Below are the code and all the weights of a small trained network. Each question names an input and a class and asks about switching units off, where a switched-off unit gives its printed mean instead of its output.

import numpy as np


def w(rows, s, z=0):
    codes = np.array(rows[::2]) - 128.0
    scale = np.full(codes.shape[1], s)
    scale[-1] = z or s
    return codes * scale


def f(y):
    return y / 2 * (1 + np.tanh(0.7978845608 * (y + 0.044715 * y**3)))


def log_softmax(a):
    a = a - a.max(-1, keepdims=True)
    return a - np.log(np.exp(a).sum(-1, keepdims=True))


def net(x, mask):
    res = np.array(x, float).reshape(1, 4) / 4 @ E
    y = f(res @ A[0][:, :-1].T + A[0][:, -1])
    res = res + np.where(mask, y, B[0][:, -1]) @ B[0][:, :-1]
    return log_softmax(res[-1] @ U[:, :-1].T + U[:, -1])


A, B = {}, {}
E = w([
[10,95,137,115,255],'x0',
[131,248,47,32,161],'x1',
[131,129,125,131,128],'x2',
[133,125,131,120,134],'x3',
],0.0062)
A[0] = w([
[119,242,43,52,153,110],'N0',
[135,119,157,145,120,252],'N1',
[24,86,108,113,253,74],'N2',
[38,96,121,117,249,88],'N3',
[109,19,236,197,92,76],'N4',
[68,102,99,120,212,36],'N5',
[255,162,74,142,8,96],'N6',
[130,249,56,31,163,100],'N7',
[130,246,44,24,162,95],'N8',
],0.0052,0.004)
B[0] = w([
[156,45,109,228,114,241],'N0',
[151,141,86,68,189,227],'N1',
[87,207,197,124,39,204],'N2',
[62,206,215,109,31,198],'N3',
[184,30,51,230,151,207],'N4',
[107,167,176,158,77,135],'N5',
[49,238,238,85,36,253],'N6',
[168,28,107,254,96,249],'N7',
[149,32,113,253,99,254],'N8',
],0.0061,0.0035)
U = w([
[175,1,62,222,153,62],'0',
[144,136,105,64,179,254],'1',
[84,231,217,92,69,48],'2',
],0.0079,0.0069)

Each question gives the input, the list of numbers given to net, and the class t.
The units are the neurons (one row each of A and B). Each row of codes is followed by its name. A weight is (code - 128) times the scale printed after its matrix; where a second scale follows, it is the last column's (A, B and U).
mask holds one flag per neuron, in row order. A switched-off neuron (its flag False) gives its mean, the last column of its row in B, instead of its output. The means were averaged over made-up inputs and are rounded, as every weight is.
A unit's drop is (log p(t) with every unit on - log p(t) with that unit switched off) / (log p(t) with every unit on - log p(t) with every unit switched off).
The circuit of an input: a set's keep is (log p(t) with only the set's units on - log p(t) with every unit switched off) / (log p(t) with every unit on - log p(t) with every unit switched off). Starting from all 9 units, units are removed one at a time, each time the one whose removal leaves the highest keep (on an exact tie, the one counted first), for as long as the keep stays at least 0.8.
units of the circuit, in order: the units of the circuit, biggest drop first
k most important neurons: the k neurons with the biggest drops, biggest first
drop of u: that unit's drop, to one decimal
input [6,3,7,-3], class 2: 3 most important neurons : [N3 N2 N4]
input [7,3,7,3], class 2: units of the circuit, in order : [N3 N2]
input [5,3,0,4], class 2: units of the circuit, in order : [N3 N2]
input [-6,-5,-6,4], class 2: most important neuron : [N6]
input [5,1,6,0], class 2: 2 most important neurons : [N3 N2]
input [-7,-6,-2,6], class 2: 4 most important neurons : [N6 N7 N8 N0]
input [7,5,-8,3], class 2: 4 most important neurons : [N3 N2 N4 N5]
input [7,4,4,4], class 2: 2 most important neurons : [N3 N2]
input [0,5,8,3], class 0: drop of N6 : 0.1
input [4,5,0,-1], class 0: drop of N8 : 0.3
input [-3,6,-5,-3], class 0: drop of N8 : 0.2
